Here is a tiny trained network, its code and every weight. The questions are about switching its units off for an input and a class, where a switched-off unit gives its printed mean instead of its output.

import numpy as np


def w(rows, s, z=0):
    codes = np.array(rows[::2]) - 128.0
    scale = np.full(codes.shape[1], s)
    scale[-1] = z or s
    return codes * scale


def f(y):
    return y / 2 * (1 + np.tanh(0.7978845608 * (y + 0.044715 * y**3)))


def log_softmax(a):
    a = a - a.max(-1, keepdims=True)
    return a - np.log(np.exp(a).sum(-1, keepdims=True))


def net(x, mask):
    res = np.array(x, float).reshape(1, 8) / 4 @ E
    y = f(res @ A[0][:, :-1].T + A[0][:, -1])
    res = res + np.where(mask, y, B[0][:, -1]) @ B[0][:, :-1]
    return log_softmax(res[-1] @ U[:, :-1].T + U[:, -1])


A, B = {}, {}
E = w([
[176,115,66,78,235,203,178,93,74],'x0',
[79,168,185,86,167,41,123,91,97],'x1',
[117,34,193,144,229,151,91,171,225],'x2',
[69,128,183,73,192,90,109,172,140],'x3',
[173,83,202,70,90,22,195,43,185],'x4',
[2,181,148,128,91,180,144,80,158],'x5',
[141,141,148,160,157,119,228,244,39],'x6',
[106,174,79,81,167,28,152,86,154],'x7',
],0.0088)
A[0] = w([
[105,61,168,133,49,49,56,81,244,158],'n0',
[103,51,160,57,194,109,232,63,82,147],'n1',
[205,77,167,193,135,223,102,217,131,123],'n2',
[113,145,100,167,28,118,159,82,108,162],'n3',
[114,82,72,66,102,161,88,8,183,173],'n4',
[118,122,197,80,181,82,198,102,105,97],'n5',
[169,114,143,80,195,80,189,143,55,180],'n6',
[172,129,109,187,152,39,184,140,77,255],'n7',
[210,138,114,101,141,64,88,118,102,180],'n8',
[52,123,132,132,79,109,188,139,121,107],'n9',
[115,173,150,143,24,90,224,164,100,127],'n10',
[73,155,160,217,2,132,161,164,83,100],'n11',
[27,135,135,185,241,165,15,221,170,162],'n12',
[213,154,94,81,182,140,95,132,33,121],'n13',
[175,187,48,84,112,169,162,31,90,159],'n14',
[203,140,68,122,138,114,102,156,47,108],'n15',
[185,40,209,79,82,160,93,51,251,157],'n16',
[66,180,140,108,150,101,57,122,78,187],'n17',
[118,41,123,207,179,170,205,183,161,164],'n18',
[63,100,61,132,150,230,142,13,99,130],'n19',
[82,141,189,97,130,121,43,107,158,95],'n20',
[90,115,204,39,227,79,187,122,118,132],'n21',
],0.0085,0.0039)
B[0] = w([
[160,107,196,181,181,86,131,73,124,229],'n0',
[161,148,135,77,138,121,178,149,179,205],'n1',
[175,107,95,196,169,188,137,162,81,229],'n2',
[128,194,139,160,83,111,152,106,124,191],'n3',
[133,102,138,139,111,156,180,59,146,213],'n4',
[170,173,181,74,138,80,154,179,146,185],'n5',
[138,103,97,86,151,84,141,167,125,214],'n6',
[116,148,79,124,102,62,105,152,132,205],'n7',
[126,107,114,107,135,58,134,119,117,177],'n8',
[151,164,181,132,125,140,99,137,145,160],'n9',
[144,195,137,118,117,90,81,150,126,202],'n10',
[142,191,179,154,116,148,86,137,72,213],'n11',
[62,100,144,115,191,199,88,120,129,251],'n12',
[111,53,80,111,121,98,148,110,103,208],'n13',
[54,144,78,111,52,149,175,108,136,216],'n14',
[108,104,58,118,114,99,98,115,72,196],'n15',
[182,69,162,172,144,95,173,83,116,219],'n16',
[75,137,155,101,101,125,123,110,123,186],'n17',
[189,124,100,152,144,173,107,184,147,202],'n18',
[148,142,104,110,87,245,154,108,159,208],'n19',
[117,88,173,108,125,111,97,99,148,177],'n20',
[134,144,157,73,201,124,156,154,158,214],'n21',
],0.011,0.014)
U = w([
[137,220,176,158,55,93,76,168,26,216],'0',
[183,151,107,28,198,63,198,179,209,135],'1',
[206,62,181,200,172,67,147,35,159,77],'2',
[8,100,152,91,221,177,56,133,137,248],'3',
[143,179,2,177,117,46,75,202,226,176],'4',
[121,70,4,78,113,38,131,138,34,35],'5',
[111,153,45,102,57,200,194,58,166,119],'6',
[218,62,67,198,209,225,111,241,99,83],'7',
],0.0076,0.0017)

Each question gives the input, the list of numbers given to net, and the class t.
The units are the neurons (one row each of A and B). Each row of codes is followed by its name. A weight is (code - 128) times the scale printed after its matrix; where a second scale follows, it is the last column's (A, B and U).
mask holds one flag per neuron, in row order. A switched-off neuron (its flag False) gives its mean, the last column of its row in B, instead of its output. The means were averaged over made-up inputs and are rounded, as every weight is.
A unit's drop is (log p(t) with every unit on - log p(t) with that unit switched off) / (log p(t) with every unit on - log p(t) with every unit switched off).
The circuit of an input: a set's keep is (log p(t) with only the set's units on - log p(t) with every unit switched off) / (log p(t) with every unit on - log p(t) with every unit switched off). Starting from the 12 units with the biggest drops (on a tie, the unit counted first), units are removed one at a time, each time the one whose removal leaves the highest keep (on an exact tie, the one counted first), for as long as the keep stays at least 0.8.
circuit, biggest first: the units of the circuit, biggest drop first
most important unit: the unit with the biggest drop
k most important neurons: the k neurons with the biggest drops, biggest first
drop when u is switched off: that unit's drop, to one decimal
input [-8,-8,3,-5,7,-2,7,3], class 0: most important unit : n10
input [1,3,-3,3,-6,4,5,8], class 3: 2 most important neurons : n17, n12
input [3,-4,-4,1,4,1,8,-4], class 0: 2 most important neurons : n10, n11
input [-6,-2,1,-6,-6,5,-2,1], class 0: 2 most important neurons : n11, n3
input [-2,8,-7,7,-1,6,8,5], class 1: 2 most important neurons : n21, n5
input [2,-8,-4,-1,1,-6,-4,2], class 5: 3 most important neurons : n15, n8, n13
input [1,2,3,-3,-8,1,3,5], class 3: 2 most important neurons : n12, n2
input [-7,7,-8,-6,4,7,-7,7], class 2: 2 most important neurons : n0, n4
input [5,6,-7,6,2,-3,8,-8], class 1: 2 most important neurons : n1, n5
input [8,6,5,4,1,-1,-8,-4], class 2: 2 most important neurons : n16, n4
input [7,-1,-2,0,6,-2,-3,-5], class 6: 2 most important neurons : n14, n0
input [2,-8,-8,5,-8,-4,4,6], class 5: drop when n20 is switched off : 0.0
input [-2,4,3,1,-6,-7,-7,6], class 3: drop when n16 is switched off : 0.1
input [8,4,-6,-4,-2,0,4,-5], class 5: circuit, biggest first : n13
input [-8,-8,2,8,-1,4,5,7], class 3: drop when n12 is switched off : 0.3
input [-2,1,3,7,-6,-5,2,7], class 3: drop when n12 is switched off : 0.8
